Here is a tiny trained network, its code and every weight. The questions are about switching its units off for an input and a target symbol, where a switched-off unit gives its printed mean instead of its output.

import numpy as np


def w(rows, s, z=0):
    codes = np.array(rows[::2]) - 128.0
    scale = np.full(codes.shape[1], s)
    scale[-1] = z or s
    return codes * scale


def f(y):
    return y / 2 * (1 + np.tanh(0.7978845608 * (y + 0.044715 * y**3)))


def softmax(a):
    e = np.exp(a - a.max(-1, keepdims=True))
    return e / e.sum(-1, keepdims=True)


def log_softmax(a):
    a = a - a.max(-1, keepdims=True)
    return a - np.log(np.exp(a).sum(-1, keepdims=True))


def net(x, mask):
    ids = ['ΔΛΣζηφ'.index(c) for c in x.split()]
    T = len(ids)
    res = E[ids] + P[:T]
    q, k, v = (res @ M[0].T for M in (Q, K, V))
    z = softmax(np.where(np.tri(T) > 0, q @ k.T / 3**0.5, -1e9)) @ v
    res = res + np.where(mask[0], z, O[0][:, -1]) @ O[0][:, :-1]
    y = f(res @ A[0][:, :-1].T + A[0][:, -1])
    res = res + np.where(mask[1:9], y, B[0][:, -1]) @ B[0][:, :-1]
    return log_softmax(res[-1] @ U[:, :-1].T + U[:, -1])


Q, K, V, O, A, B = {}, {}, {}, {}, {}, {}
E = w([
[175,99,252,197,123,93],'Δ',
[121,96,89,156,85,129],'Λ',
[140,75,105,73,92,103],'Σ',
[60,79,96,178,73,15],'ζ',
[174,100,99,127,94,189],'η',
[164,104,135,136,73,125],'φ',
],0.021)
P = w([
[229,136,37,126,160,37],'0',
[147,182,113,95,35,100],'1',
[128,76,118,92,203,167],'2',
[175,167,61,143,170,46],'3',
[102,206,171,91,62,126],'4',
[123,48,116,98,201,168],'5',
[191,179,67,138,180,31],'6',
[96,217,176,98,85,136],'7',
[102,29,158,104,164,179],'8',
[186,196,86,140,174,34],'9',
[88,229,184,96,90,133],'10',
[105,1,162,108,140,192],'11',
[166,215,92,128,193,29],'12',
[111,216,150,100,88,142],'13',
],0.016)
Q[0] = w([
[248,91,59,154,178,67],'H1',
[129,99,132,142,60,128],'H1',
[193,214,61,155,165,71],'H1',
],0.014)
K[0] = w([
[109,5,151,151,100,141],'H1',
[112,174,138,136,110,129],'H1',
[146,46,122,124,96,156],'H1',
],0.021)
V[0] = w([
[145,92,163,3,147,43],'H1',
[177,150,177,135,137,146],'H1',
[175,164,141,30,117,169],'H1',
],0.012)
O[0] = w([
[38,228,247,126,196,143,253],'H1',
[172,129,60,98,205,78,181],'H1',
[164,147,174,8,102,113,51],'H1',
],0.013,0.0066)
A[0] = w([
[136,161,118,170,77,97,72],'N1',
[168,65,185,129,155,148,179],'N2',
[94,175,176,96,63,139,160],'N3',
[175,140,103,161,64,112,90],'N4',
[86,126,88,83,80,174,82],'N5',
[168,145,106,117,90,75,2],'N6',
[107,114,112,86,109,251,85],'N7',
[99,208,121,137,60,74,168],'N8',
],0.014,0.0096)
B[0] = w([
[136,113,87,114,138,156,160],'N1',
[105,141,91,126,113,155,202],'N2',
[87,127,76,116,122,117,245],'N3',
[98,88,135,142,115,113,151],'N4',
[149,169,125,168,252,137,138],'N5',
[134,176,81,102,92,171,139],'N6',
[144,126,159,150,137,75,146],'N7',
[154,125,163,117,140,136,254],'N8',
],0.021,0.014)
U = w([
[127,73,139,122,184,254,142],'Δ',
[137,178,73,192,117,85,27],'Λ',
[95,134,142,133,122,136,27],'Σ',
[94,63,149,174,68,79,147],'ζ',
[172,92,229,116,127,166,254],'η',
[135,162,101,150,53,145,115],'φ',
],0.0077,0.0059)

Each question gives the input, a string of symbols that net reads in full, and the target symbol t.
The units are the heads (3 rows each of Q, K, V and O) and the neurons (one row each of A and B). Each row of codes is followed by its name. A weight is (code - 128) times the scale printed after its matrix; where a second scale follows, it is the last column's (O, A, B and U).
mask holds one flag per unit, heads first, then neurons. A switched-off unit (its flag False) gives its mean, the last column of its rows in O or B, instead of its output. The means were averaged over made-up inputs and are rounded, as every weight is.
A unit's drop is (log p(t) with every unit on - log p(t) with that unit switched off) / (log p(t) with every unit on - log p(t) with every unit switched off).
The circuit of an input: a set's keep is (log p(t) with only the set's units on - log p(t) with every unit switched off) / (log p(t) with every unit on - log p(t) with every unit switched off). Starting from all 9 units, units are removed one at a time, each time the one whose removal leaves the highest keep (on an exact tie, the one counted first), for as long as the keep stays at least 0.8.
circuit, biggest first: the units of the circuit, biggest drop first
unit that matters most: the unit with the biggest drop
top k neurons: the k neurons with the biggest drops, biggest first
drop when u is switched off: that unit's drop, to one decimal
input ζ Δ φ Λ φ φ Σ φ Δ η Σ φ φ, target η: unit that matters most => N3
input Σ η ζ Δ Λ, target Δ: circuit, biggest first => (N5, H1, N8)
input ζ Σ Σ φ Δ η Δ Σ Σ Δ Δ φ Λ Σ, target η: circuit, biggest first => (N2, H1, N3, N6)
input φ Δ Λ η Δ η Δ Σ φ Δ η, target η: top 2 neurons => (N2, N3)
input η Δ Σ φ Δ φ ζ Σ Σ Σ η Λ, target ζ: circuit, biggest first => (N7, N8)
input Δ ζ φ φ ζ η, target ζ: top 2 neurons => (N7, N8)
input Δ Δ ζ Σ η η Δ Σ Λ Σ, target ζ: circuit, biggest first => (H1, N4)
input Δ Δ η Δ, target φ: circuit, biggest first => (H1, N6)
input Δ Δ φ Σ, target η: circuit, biggest first => (N3, N2)
input Σ Λ φ Λ Λ Σ Δ Δ Λ ζ η, target Λ: top 2 neurons => (N5, N7)
input Λ Δ Σ φ, target Σ: circuit, biggest first => (N3, H1)
input Δ φ Σ Λ φ Λ φ ζ Λ, target ζ: circuit, biggest first => (N7, H1)
input η Λ η, target η: top 2 neurons => (N7, N3)
input Λ Σ Δ φ φ Λ ζ, target ζ: top 3 neurons => (N4, N2, N5)
input Σ φ Δ η ζ ζ Λ, target Δ: top neuron => (N1)
input ζ Σ Δ Δ η Λ Δ Δ Σ φ, target Σ: drop when N3 is switched off => 2.4
input Δ ζ Δ Σ η Σ Δ Σ Σ ζ ζ φ, target ζ: drop when H1 is switched off => 0.5
input Σ Σ φ η φ φ Σ Λ φ Λ ζ Σ ζ, target Σ: drop when N1 is switched off => 0.0
input Σ φ Λ Δ η Λ η Λ Δ Λ Δ Σ Δ, target Σ: drop when N3 is switched off => 2.2
